(128): 6.099,-5.591,-1.260,0.377,-0.925,-4.984,-3.559,4.317,0.093,1.882,-0.249,1.364,4.958,0.008,2.094,4.384,-3.132,0.116,-1.058,-2.623,1.463,4.286,-1.654,-0.999,1.943,0.174,-2.623,-0.776,-0.061,-1.347,0.620,-0.774
(114): 4.180,1.160,0.306,0.818,1.136,-4.633,4.242,1.426,-1.368,-2.073,-0.226,1.889,8.253,-1.403,1.119,-1.065,-3.091,-0.602,0.124,1.084,0.676,-5.810,-1.204,-2.417,-2.127,0.869,3.810,-1.024,-1.153,5.090,0.106,0.161
(127): -0.053,1.012,1.662,0.663,-0.887,4.266,-0.186,-0.024,0.740,-0.570,0.430,-0.935,-2.908,0.018,-1.365,0.108,1.667,0.153,-0.539,-0.885,-1.166,1.709,-0.519,1.872,1.715,-0.178,-0.848,1.982,0.464,0.375,-0.120,-0.327
(12): -5.484,2.724,4.159,0.622,-0.394,-0.871,1.291,0.927,-2.244,-0.844,-3.483,0.548,-3.500,0.268,1.042,0.288,0.286,-0.612,0.399,-2.136,-2.157,3.251,-1.752,-5.888,1.848,0.116,-1.015,0.967,-0.512,-6.838,0.413,0.086
(77): 2.341,-2.233,-1.700,0.697,-0.998,1.696,-4.983,-1.106,-1.127,0.012,4.518,-0.950,-1.249,3.276,1.143,2.292,2.626,1.505,0.048,-0.002,-0.926,2.242,-0.048,5.814,1.380,-2.075,4.285,-2.288,3.311,4.320,0.265,-0.021
perm: 1.291,0.286,0.413,-0.394,4.159,-6.838,-0.871,0.086,0.927,-0.612,0.967,0.399,-2.244,0.268,-0.844,-1.752,0.288,-5.888,-5.484,0.116,0.548,2.724,-3.500,0.622,1.042,-2.157,-0.512,-2.136,3.251,1.848,-1.015,-3.483 : (12)
perm: 0.161,4.180,1.160,0.306,0.818,1.136,-4.633,4.242,1.426,-1.368,-2.073,-0.226,1.889,8.253,-1.403,1.119,-1.065,-3.091,-0.602,0.124,1.084,0.676,-5.810,-1.204,-2.417,-2.127,0.869,3.810,-1.024,-1.153,5.090,0.106 : (114)
howmany (128): -4.984 : 1

(64): 2.892,0.063,-1.684,2.100,3.272
(4): 5.571,-3.538,-0.325,-1.683,6.375
(125): 3.271,3.270,2.100,0.063,-1.684
(136): -6.907,3.842,0.834,-5.043,-7.882
(29): 5.533,-3.523,-0.346,4.086,6.365
(51): 5.470,-3.332,-0.471,4.052,6.290
(82): 5.581,-3.527,-0.361,4.068,6.356
row of (82) : 5.581,-3.527,-0.361,4.068,6.356
perm: 3.272,2.100,-1.684,0.063,2.892 : (64)
succ: 3.271 : 3.270
succ: 2.892 : 0.063
row of (51) : 5.470,-3.332,-0.471,4.052,6.290

(21): -0.146,-0.585,-6.538,-4.385
(158): -2.482,-2.482,-2.482,-1.660
(71): 1.568,1.699,-1.132,-6.537
(123): -0.036,-2.442,-0.035,-8.065
(70): -1.690,1.152,-7.357,-7.356
(144): -4.489,-3.633,-0.649,-7.196
perm: -8.065,-0.035,-2.442,-0.036 : (123)
succ: -0.146 : -0.585
howmany (158): -2.482 : 3
miss (70): -7.356,1.152,-1.690 : -7.357
miss (70): -7.357,1.152,-1.690 : -7.356
miss (123): -0.035,-8.065,-2.442 : -0.036
perm: -7.356,-7.357,1.152,-1.690 : (70)

(16): 4.010,-1.118,-2.207,-3.511,2.903,-3.378,-0.807,-2.644,0.636,-1.363,-5.019,5.283,5.283,0.725,-2.414,0.725,-1.347,-2.975,-1.108,2.241,5.283,1.950,-0.703,1.340,0.725,3.074,-2.005,0.258,4.732,1.245,-0.915,6.983,-3.069,1.694,-1.962,0.985,2.721,-4.302,1.723,3.338,-1.381,0.985
(19): 3.960,-1.920,-0.746,0.260,-0.493,1.140,4.929,0.493,0.087,0.231,3.106,-4.020,-1.246,5.334,-2.055,0.173,1.775,2.429,-0.388,-1.432,1.031,-2.908,-0.006,-0.081,-1.896,4.074,4.081,-3.007,2.594,0.177,-1.935,-2.311,3.274,0.162,2.235,-1.290,-0.958,3.222,3.154,-1.443,0.349,-1.118
(102): 3.960,-1.920,-0.746,-0.009,-0.493,1.140,4.929,0.493,0.087,0.231,3.106,6.928,-1.246,5.334,-2.055,0.173,1.775,2.429,-0.388,-1.432,1.031,-2.908,-0.006,-0.081,-1.896,4.074,4.081,-3.007,2.594,0.088,-1.935,-2.311,3.274,0.162,2.235,0.724,-0.958,3.222,3.154,-1.443,0.349,-1.118
miss (102): -1.246,-0.006,-3.007,3.154,2.235,-2.311,0.231,-0.493,-1.896,-0.746,0.088,-1.443,1.031,5.334,1.140,-2.908,3.274,0.173,1.775,0.162,4.929,3.222,-2.055,-0.081,4.074,0.349,2.594,-1.118,0.724,-1.935,-1.920,2.429,6.928,4.081,-0.009,3.106,0.493,3.960,-0.388,-0.958,-1.432 : 0.087
howmany (16): 0.725 : 3
row of (102) : 3.960,-1.920,-0.746,-0.009,-0.493,1.140,4.929,0.493,0.087,0.231,3.106,6.928,-1.246,5.334,-2.055,0.173,1.775,2.429,-0.388,-1.432,1.031,-2.908,-0.006,-0.081,-1.896,4.074,4.081,-3.007,2.594,0.088,-1.935,-2.311,3.274,0.162,2.235,0.724,-0.958,3.222,3.154,-1.443,0.349,-1.118
howmany (16): 5.283 : 3
succ: -2.207 : -3.511

(132): 6.682,-0.806,-0.934,0.321
(155): -1.124,-1.005,-0.562,1.913
(169): 1.531,2.349,-0.364,-3.926
(87): -1.124,-0.562,1.913,-1.006
(67): 1.121,2.348,0.104,-1.284
(50): -1.415,-1.414,-1.414,-1.414
(2): -3.017,-0.432,2.256,0.793
(101): 3.699,-0.250,-1.119,0.327
(63): -0.113,-1.431,5.676,0.589
(3): -1.612,8.109,-1.414,0.821
succ: 2.348 : 0.104
row of (50) : -1.415,-1.414,-1.414,-1.414
perm: 1.913,-0.562,-1.005,-1.124 : (155)
row of (169) : 1.531,2.349,-0.364,-3.926
row of (2) : -3.017,-0.432,2.256,0.793
howmany (50): -1.413 : 0

(179): 2.394,-0.133,-0.822,-0.457
(119): 0.642,-2.089,-0.853,-1.621
(27): -0.447,0.221,-0.652,0.690
(73): -2.213,0.398,1.111,0.885
(59): -2.114,-4.331,-2.114,1.222
(105): -1.725,1.059,0.455,-0.685
(121): 2.394,-0.822,-0.134,2.395
(147): -2.213,0.398,-2.214,1.221
(171): -0.120,-4.331,-2.114,-0.701
howmany (59): 1.222 : 1
miss (147): -2.214,1.221,0.398 : -2.213
perm: 2.394,-0.457,-0.133,-0.822 : (179)
miss (121): 2.395,-0.822,-0.134 : 2.394

(76): -6.043,0.369,2.406,2.111,-1.373,8.554,-7.600,4.792,-0.543,9.437,-3.140,0.710,0.649,4.338,-4.363,-2.577,-1.101,4.710
(7): 0.618,-1.468,-1.108,-2.881,0.097,5.909,0.948,4.319,2.778,6.611,-6.147,0.060,-1.504,0.509,-5.672,-2.607,-1.009,2.033
(72): 0.455,-0.673,0.382,0.592,-0.250,-1.404,0.510,-0.968,-0.887,-0.504,0.038,-1.156,0.038,-1.015,-0.028,-0.112,0.287,-0.842
(42): -0.362,-1.317,-0.168,0.914,-0.664,-3.373,2.171,-0.944,-0.469,-1.043,2.402,-1.928,-2.385,-0.584,-0.871,-0.820,1.603,-0.439
(62): -3.302,-2.841,4.413,7.069,-1.026,-1.232,0.134,-1.418,-3.205,-3.104,2.541,-5.003,-1.799,-1.042,-2.713,-3.000,-0.214,-0.167
(157): -3.148,-2.681,1.903,3.748,-1.080,-2.394,1.047,-0.377,-1.173,-3.372,4.718,-4.067,-3.335,-1.154,-3.293,-2.831,2.628,0.109
(124): -2.681,-3.372,0.109,2.628,1.047,-3.148,-3.335,1.903,-1.080,-3.372,-2.681,-3.293,3.747,-0.377,-3.372,-1.154,4.718,-2.831
(40): -1.531,1.925,-5.417,-6.922,0.761,2.030,-0.481,4.000,5.035,-0.131,3.787,5.325,-3.347,3.007,-3.470,-0.006,-2.075,2.026
(97): 0.618,-1.468,-1.108,-2.881,0.097,5.909,0.948,4.319,2.778,6.611,-6.147,0.060,-1.504,-0.573,6.977,2.090,9.436,-2.174
perm: 0.109,-3.148,-2.681,1.903,3.748,-1.080,-2.394,1.047,-0.377,-1.173,-3.372,4.718,-4.067,-3.335,-1.154,-3.293,-2.831,2.628 : (157)
succ: 9.436 : -2.174
howmany (72): 0.510 : 1
howmany (124): -3.372 : 3
perm: -0.377,-2.394,-3.372,-1.080,-3.335,-2.831,-2.681,0.109,-1.154,1.047,-1.173,-4.067,3.748,-3.293,-3.148,2.628,1.903,4.718 : (157)

(189): 1.063,-0.291,-0.399,1.670,0.260,1.741,-0.660,-3.084,0.126,-1.887,1.395,0.570,-0.167,-1.800,-0.275
(55): -0.148,1.119,-1.282,-1.208,1.420,1.890,-1.317,-2.977,-0.874,-0.447,0.928,2.590,-0.938,0.407,-0.554
(193): -1.087,0.200,-3.149,2.265,0.876,-1.245,0.022,3.705,2.369,3.509,-0.183,0.762,-1.416,1.711,1.721
(143): 2.965,-0.460,-2.812,1.177,0.568,-1.602,1.038,0.832,2.775,-1.721,-0.490,-0.262,-2.287,-1.603,3.951
(80): 2.369,0.022,0.762,2.264,-3.149,1.711,0.876,-1.245,-0.183,0.200,3.509,3.705,-1.087,1.721,-1.416
(8): 1.286,2.399,-0.460,-1.141,-1.305,0.868,-1.295,-1.983,0.227,-2.662,1.002,1.601,-1.745,-2.360,0.247
(175): -0.481,0.650,-1.466,-0.080,1.366,3.936,-0.435,-1.108,-0.989,-2.219,3.882,1.157,-1.481,3.001,-0.432
(190): 2.098,1.122,-2.412,2.964,1.122,1.875,1.122,-0.833,1.122,1.583,2.376,1.875,-0.502,2.674,0.293
(120): 0.868,-0.231,-0.321,0.607,-0.980,1.237,0.117,6.707,-1.136,4.908,0.668,-1.461,0.660,4.014,-2.454
(93): 2.399,0.868,2.958,-2.662,0.247,1.601,1.286,-1.744,-1.983,0.227,-1.141,1.002,-2.360,-0.460,-1.305
(99): 2.957,1.574,2.957,-1.454,2.034,1.140,0.108,-0.660,-1.009,-1.154,2.957,1.629,-1.738,-1.454,-0.389
perm: -1.305,2.399,0.868,2.958,-2.662,0.247,1.601,1.286,-1.744,-1.983,0.227,-1.141,1.002,-2.360,-0.460 : (93)
perm: -3.149,-1.416,-1.245,-1.087,-0.183,0.022,0.200,0.762,0.876,1.711,1.721,2.265,2.369,3.509,3.705 : (193)
howmany (190): 1.122 : 4
succ: 2.964 : 1.122
howmany (99): 2.957 : 3

(150): -1.261,-2.209,1.077,1.768,-3.692,3.494,2.874
(152): -0.387,-6.548,1.429,-1.855,6.363,0.331,-3.407
(117): 7.688,-7.531,5.503,-6.792,5.439,0.236,-1.258
(100): -6.793,-1.258,5.503,-7.531,7.688,0.236,5.439
(57): -1.947,-5.481,6.046,4.695,-8.407,-5.662,5.712
(78): -0.457,0.513,0.520,-0.457,-1.249,-0.457,-1.249
(74): -3.575,-5.673,-4.181,3.226,-6.265,6.415,3.227
(188): 0.852,-0.456,1.359,-4.102,-1.323,2.875,-1.043
(170): -2.330,2.034,-6.016,3.018,4.895,5.864,2.681
perm: -2.330,2.034,3.018,5.864,-6.016,4.895,2.681 : (170)
miss (74): -3.575,-6.265,-5.673,3.226,-4.181,6.415 : 3.227
perm: 0.236,-1.258,7.688,-7.531,5.503,-6.792,5.439 : (117)
miss (170): 2.681,-2.330,4.895,5.864,3.018,-6.016 : 2.034
howmany (78): -0.457 : 3
miss (170): 2.681,2.034,-6.016,3.018,5.864,4.895 : -2.330
succ: 2.875 : -1.043

(153): -1.086,-1.705,2.189,-0.996,2.236
(142): -3.672,-0.226,-3.672,-3.672,3.890
(164): 4.195,0.202,-3.184,-8.899,2.592
(37): -2.629,-2.510,1.988,-3.465,3.826
(56): 1.895,1.986,4.562,2.121,7.158
(58): 5.122,-2.602,-4.221,0.989,-1.521
(141): -3.342,1.395,-3.095,-4.391,-7.937
(162): 2.434,-2.320,-4.240,-5.409,-3.673
(14): 0.513,0.513,0.513,0.513,-3.300
miss (58): -1.521,-2.602,-4.221,0.989 : 5.122
row of (142) : -3.672,-0.226,-3.672,-3.672,3.890
row of (162) : 2.434,-2.320,-4.240,-5.409,-3.673
row of (153) : -1.086,-1.705,2.189,-0.996,2.236
howmany (14): 0.513 : 4
howmany (142): -3.672 : 3
row of (14) : 0.513,0.513,0.513,0.513,-3.300

(15): 0.438,1.062,3.201,2.361,5.463,0.971
(36): 0.422,-3.916,0.233,0.338,3.275,0.806
(33): -0.774,-4.137,-0.773,1.987,-3.529,1.370
(30): 0.438,1.062,3.201,2.361,5.463,-3.099
(24): 0.901,-2.397,2.074,0.493,8.963,4.206
(116): 0.887,-6.023,-4.504,-5.623,-6.114,-0.671
succ: -4.137 : -0.773
miss (33): 1.370,1.987,-0.774,-4.137,-3.529 : -0.773

(194): 8.311,2.242,-3.594,0.934,3.360,0.564,-4.873,4.447,-7.815,7.379,-1.689,-0.319,-2.552,-0.453,4.479
(183): 1.468,-0.803,0.150,-1.815,1.035,-0.545,-0.442,-2.577,-3.536,2.588,1.432,-3.765,-1.618,-3.855,0.926
(199): 2.210,3.279,-2.114,-3.223,3.993,2.906,-1.058,3.125,-3.666,-0.387,-0.806,-4.570,2.915,4.795,-1.225
(49): 0.818,2.265,-5.817,-1.131,0.351,1.407,-4.504,5.126,-2.682,-2.578,-6.139,1.244,1.754,6.259,-2.405
(192): -2.987,1.832,7.407,0.427,2.728,2.571,8.159,-0.282,7.936,-3.197,7.097,-1.331,4.701,3.828,-0.281
(18): 1.228,-0.489,-8.093,-1.237,-2.719,-0.600,-7.314,1.549,-5.581,0.262,-8.557,2.030,-0.906,0.574,-1.612
(149): -0.629,-4.302,-2.007,4.760,-6.304,-5.042,-3.943,-1.362,0.259,1.731,-3.687,7.565,-6.545,-6.202,2.083
(191): 4.855,0.405,5.363,3.036,2.498,0.874,3.890,-1.555,0.913,7.972,6.409,0.498,-0.275,-4.333,6.016
(130): 2.753,3.735,2.054,-1.561,5.270,3.599,2.672,2.630,-0.563,1.187,3.453,-4.128,3.772,4.309,0.739
(146): 2.210,-4.570,-2.114,-3.223,-1.225,4.795,3.278,-0.806,2.906,2.915,-0.387,-1.058,-3.666,3.125,3.993
miss (192): -2.987,4.701,7.936,-1.331,3.828,-0.281,0.427,7.097,7.407,8.159,2.571,1.832,2.728,-3.197 : -0.282
row of (130) : 2.753,3.735,2.054,-1.561,5.270,3.599,2.672,2.630,-0.563,1.187,3.453,-4.128,3.772,4.309,0.739
perm: -1.225,4.795,2.915,-4.570,-0.806,-0.387,-3.666,3.125,-1.058,2.906,3.993,-3.223,-2.114,3.279,2.210 : (199)

(53): -1.168,1.859,-0.698,0.545,0.652,-0.955,0.371,-0.448,-1.387,-0.099,-0.168,0.849,-1.275,-1.588,-1.047,-1.441,-1.761,-0.580,1.564,0.417,0.315,-2.140,0.977,-4.641,-2.289,-4.978,-7.060,-3.485
(54): 0.371,-1.275,0.545,-0.169,-1.387,0.652,1.859,0.849,-4.978,-0.580,1.564,-0.955,-1.761,-2.140,0.315,-1.441,-3.485,-0.099,-0.448,-1.588,-0.698,-1.168,-1.047,0.977,-4.641,-7.060,0.417,-2.289
(104): -0.202,2.691,0.145,0.764,0.221,0.319,-2.725,-0.735,0.502,0.062,0.317,-0.839,-1.262,-2.573,1.013,-1.095,0.643,-1.868,-1.867,0.770,0.308,0.864,0.051,-0.260,-5.392,-2.809,1.378,2.775
(110): -0.402,-0.803,-0.191,-1.592,-0.620,-0.345,8.286,-2.211,-1.673,0.914,0.547,1.541,1.854,0.418,-0.355,0.333,-0.758,1.267,-0.092,-2.229,-0.327,-0.441,1.199,-0.066,2.195,2.478,0.658,4.341
(95): 0.545,0.849,-0.698,-1.588,-4.978,-0.448,-1.275,-7.060,-0.955,-1.387,0.417,-2.289,-1.761,-0.580,0.977,-0.168,-1.168,-3.486,0.315,1.859,-4.641,-1.441,-1.047,0.371,0.652,-2.140,1.564,-0.099
succ: -1.868 : -1.867
succ: 1.267 : -0.092
perm: -7.060,-4.978,-4.641,-3.485,-2.289,-2.140,-1.761,-1.588,-1.441,-1.387,-1.275,-1.168,-1.047,-0.955,-0.698,-0.580,-0.448,-0.169,-0.099,0.315,0.371,0.417,0.545,0.652,0.849,0.977,1.564,1.859 : (54)
row of (54) : 0.371,-1.275,0.545,-0.169,-1.387,0.652,1.859,0.849,-4.978,-0.580,1.564,-0.955,-1.761,-2.140,0.315,-1.441,-3.485,-0.099,-0.448,-1.588,-0.698,-1.168,-1.047,0.977,-4.641,-7.060,0.417,-2.289
row of (110) : -0.402,-0.803,-0.191,-1.592,-0.620,-0.345,8.286,-2.211,-1.673,0.914,0.547,1.541,1.854,0.418,-0.355,0.333,-0.758,1.267,-0.092,-2.229,-0.327,-0.441,1.199,-0.066,2.195,2.478,0.658,4.341
perm: -4.978,-7.060,-3.485,-1.168,1.859,-0.698,0.545,0.652,-0.955,0.371,-0.448,-1.387,-0.099,-0.168,0.849,-1.275,-1.588,-1.047,-1.441,-1.761,-0.580,1.564,0.417,0.315,-2.140,0.977,-4.641,-2.289 : (53)

(43): -6.418,-1.175,-6.418,4.259,-6.417,2.265,7.873,-4.616,5.677
(10): -6.417,7.873,2.265,-1.175,4.259,-6.418,-6.418,5.678,-4.616
(48): 2.265,-1.176,-4.616,5.678,7.873,4.259,-3.619,-5.911,-6.417
row of (43) : -6.418,-1.175,-6.418,4.259,-6.417,2.265,7.873,-4.616,5.677
perm: -6.418,-6.418,5.678,-4.616,-6.417,7.873,2.265,-1.175,4.259 : (10)
row of (48) : 2.265,-1.176,-4.616,5.678,7.873,4.259,-3.619,-5.911,-6.417
perm: -5.911,-6.417,2.265,-1.176,-4.616,5.678,7.873,4.259,-3.619 : (48)
-6.418,-1.175,-6.418,4.259,-6.417,2.265,7.873,-4.616,5.677 : (43)
2.265,-1.176,-4.616,5.678,7.873,4.259,-3.619,-5.911,-6.417 : (48)
perm: -4.616,5.678,-6.418,-6.418,4.259,-1.175,2.265,7.873,-6.417 : (10)

(61): -1.464,0.345,-0.630,-1.301
(17): -1.692,-1.692,-4.098,-7.983
(129): -0.154,-0.539,-1.026,0.444
(159): 1.105,0.665,-1.759,-0.958
(172): 0.344,0.344,0.344,-2.129
(83): -0.154,0.444,-1.025,-0.539
(45): -0.101,-0.200,-0.124,-0.128
(111): -0.442,-1.691,-0.074,0.445
(180): 4.189,-0.323,-0.947,-4.376
succ: 4.189 : -0.323
howmany (172): 0.344 : 3
perm: 0.444,-1.025,-0.539,-0.154 : (83)
howmany (17): -1.693 : 0

(26): 5.269,2.225,-3.521,-2.973
(84): -0.722,0.130,-2.255,1.016
(187): -5.135,1.036,0.489,0.436
(41): 2.635,-0.871,-1.752,-1.684
(106): -8.513,-8.514,5.846,0.571
(39): 3.676,-0.163,0.451,4.737
(31): 2.910,0.411,-1.631,-0.495
(88): 0.945,-0.080,-3.302,-0.081
(20): 1.016,-2.256,0.130,-0.722
perm: 1.016,-2.255,0.130,-0.722 : (84)
miss (106): 5.846,-8.514,0.571 : -8.513
miss (88): -3.302,0.945,-0.081 : -0.080

